Here is a tiny trained network, its code and every weight. The questions are about switching its units off for an input and a target symbol, where a switched-off unit gives its printed mean instead of its output.

import numpy as np


def w(rows, s, z=0):
    codes = np.array(rows[::2]) - 128.0
    scale = np.full(codes.shape[1], s)
    scale[-1] = z or s
    return codes * scale


def norm(h):
    return h / np.sqrt((h * h).mean(-1, keepdims=True) + 1e-5)


def f(y):
    return np.maximum(y, 0)


def softmax(a):
    e = np.exp(a - a.max(-1, keepdims=True))
    return e / e.sum(-1, keepdims=True)


def log_softmax(a):
    a = a - a.max(-1, keepdims=True)
    return a - np.log(np.exp(a).sum(-1, keepdims=True))


def net(x, mask):
    ids = ['αγδζηθλστ'.index(c) for c in x.split()]
    T = len(ids)
    res = E[ids] + P[:T]
    u = 0
    for l in range(2):
        q, k, v = (norm(res) @ M[l].T for M in (Q, K, V))
        z = softmax(np.where(np.tri(T) > 0, q @ k.T / 2**0.5, -1e9)) @ v
        res = res + np.where(mask[u], z, O[l][:, -1]) @ O[l][:, :-1]
        u += 1
        y = f(norm(res) @ A[l][:, :-1].T + A[l][:, -1])
        res = res + np.where(mask[u : u + 4], y, B[l][:, -1]) @ B[l][:, :-1]
        u += 4
    return log_softmax(norm(res)[-1] @ U[:, :-1].T + U[:, -1])


Q, K, V, O, A, B = {}, {}, {}, {}, {}, {}
E = w([
[101,191,78,95,155,71],'α',
[175,145,102,145,186,36],'γ',
[92,117,45,127,139,56],'δ',
[97,144,68,98,175,37],'ζ',
[93,155,140,84,194,20],'η',
[249,167,24,164,217,168],'θ',
[179,143,87,49,214,123],'λ',
[115,167,77,244,239,133],'σ',
[154,247,134,95,62,43],'τ',
],0.011)
P = w([
[161,54,212,190,91,235],'0',
[173,153,142,172,153,54],'1',
[134,175,121,155,159,69],'2',
[113,201,125,146,166,96],'3',
[118,222,128,146,172,109],'4',
[108,235,120,143,165,133],'5',
[97,252,120,135,167,136],'6',
[81,255,108,131,165,132],'7',
],0.0066)
Q[0] = w([
[153,216,107,154,74,129],'L0H1',
[148,2,228,123,26,153],'L0H1',
],0.0052)
K[0] = w([
[157,98,124,252,181,133],'L0H1',
[133,241,2,197,200,43],'L0H1',
],0.0057)
V[0] = w([
[12,10,208,46,218,205],'L0H1',
[81,255,157,55,154,200],'L0H1',
],0.0069)
O[0] = w([
[143,167,68,135,149,50,140],'L0H1',
[208,139,72,248,38,77,2],'L0H1',
],0.013,0.0018)
A[0] = w([
[131,105,183,105,174,196,27],'L0N1',
[254,124,152,170,90,120,6],'L0N2',
[116,135,139,66,86,64,143],'L0N3',
[105,154,160,101,224,159,176],'L0N4',
],0.0085,0.0014)
B[0] = w([
[29,183,122,138,115,136,184],'L0N1',
[109,183,171,2,104,136,173],'L0N2',
[139,66,148,172,58,168,180],'L0N3',
[146,160,5,127,54,182,254],'L0N4',
],0.0078,0.007)
Q[1] = w([
[36,142,135,64,119,173],'L1H1',
[112,246,57,66,158,61],'L1H1',
],0.013)
K[1] = w([
[175,224,80,239,60,137],'L1H1',
[116,237,144,124,71,254],'L1H1',
],0.0069)
V[1] = w([
[118,156,115,254,212,169],'L1H1',
[88,126,238,235,69,53],'L1H1',
],0.0082)
O[1] = w([
[151,4,81,173,243,149,97],'L1H1',
[106,231,147,168,182,169,2],'L1H1',
],0.013,0.0062)
A[1] = w([
[142,154,158,146,8,148,7],'L1N1',
[110,148,105,140,204,174,252],'L1N2',
[109,86,152,107,100,193,176],'L1N3',
[85,145,108,121,84,92,193],'L1N4',
],0.013,0.0042)
B[1] = w([
[139,134,57,129,161,175,192],'L1N1',
[150,177,136,96,111,84,179],'L1N2',
[114,159,163,247,144,121,190],'L1N3',
[160,133,147,157,124,93,254],'L1N4',
],0.015,0.0084)
U = w([
[161,87,125,196,86,164,1],'α',
[124,152,215,115,179,168,173],'γ',
[43,113,142,128,117,153,97],'δ',
[76,130,140,42,142,114,120],'ζ',
[147,129,191,118,112,54,149],'η',
[170,76,125,129,163,164,186],'θ',
[160,93,113,63,57,129,135],'λ',
[119,136,109,120,246,84,160],'σ',
[135,189,119,114,93,149,103],'τ',
],0.013,0.0063)

Each question gives the input, a string of symbols that net reads in full, and the target symbol t.
The units are the heads (2 rows each of Q, K, V and O) and the neurons (one row each of A and B). Each row of codes is followed by its name. A weight is (code - 128) times the scale printed after its matrix; where a second scale follows, it is the last column's (O, A, B and U).
mask holds one flag per unit, layer by layer, with each layer's heads first. A switched-off unit (its flag False) gives its mean, the last column of its rows in O or B, instead of its output. The means were averaged over made-up inputs and are rounded, as every weight is.
A unit's drop is (log p(t) with every unit on - log p(t) with that unit switched off) / (log p(t) with every unit on - log p(t) with every unit switched off).
unit that matters most: the unit with the biggest drop
top k neurons: the k neurons with the biggest drops, biggest first
k most important neurons of layer l: the k neurons of layer l with the biggest drops, biggest first
drop when u is switched off: that unit's drop, to one decimal
input γ γ α δ η, target δ: most important neuron of layer 0 => (L0N4)
input λ η λ, target η: top 4 neurons => (L0N4; L0N2; L1N1; L1N4)
input α τ η α ζ η η, target τ: 2 most important neurons of layer 1 => (L1N1; L1N3)
input γ γ σ η λ, target δ: top 2 neurons => (L1N3; L0N1)
input γ λ τ λ δ, target δ: 2 most important neurons of layer 1 => (L1N3; L1N2)
input γ θ ζ η τ γ ζ, target δ: 2 most important neurons of layer 1 => (L1N3; L1N2)
input σ θ τ η δ ζ λ θ, target λ: 2 most important neurons of layer 1 => (L1N1; L1N4)
input θ γ δ α λ η θ, target α: top 2 neurons => (L1N3; L0N4)
input γ θ θ η σ δ, target δ: top 4 neurons => (L1N3; L0N1; L0N4; L1N1)
input δ ζ ζ η η, target ζ: top 2 neurons => (L0N1; L1N2)
input γ δ θ σ α θ α γ, target δ: top 2 neurons => (L1N3; L0N1)
input σ ζ α ζ, target θ: top 2 neurons => (L0N4; L0N3)
input η δ η η δ, target σ: top 2 neurons => (L0N2; L0N4)
input λ α λ η θ τ γ α, target η: unit that matters most => L0H1
input η δ ζ γ η α σ γ, target σ: 2 most important neurons of layer 0 => (L0N4; L0N2)
input τ λ λ γ σ γ, target γ: top 2 neurons => (L0N4; L1N4)
input δ δ ζ ζ θ, target ζ: 2 most important neurons of layer 0 => (L0N1; L0N3)
input ζ λ ζ λ θ, target λ: top 2 neurons => (L0N4; L1N1)
input α σ δ γ α γ η, target τ: top 4 neurons => (L0N2; L1N1; L1N3; L0N1)
input λ η δ η λ δ, target η: most important neuron of layer 1 => (L1N1)
input θ α λ η, target α: 2 most important neurons of layer 1 => (L1N3; L1N2)
input θ δ σ δ ζ η λ, target α: 2 most important neurons of layer 1 => (L1N3; L1N1)
input α γ τ σ, target τ: 2 most important neurons of layer 0 => (L0N2; L0N1)
input τ γ η η, target γ: drop when L1N4 is switched off => 0.0
input θ η σ η α δ η γ, target α: drop when L1N3 is switched off => 0.1
input δ η γ δ ζ α ζ δ, target ζ: drop when L0H1 is switched off => 1.6
input δ γ τ σ α, target ζ: drop when L0H1 is switched off => 1.4
input γ λ θ τ, target δ: top neuron => (L1N3)
input δ η σ ζ η ζ η, target ζ: 2 most important neurons of layer 0 => (L0N1; L0N4)
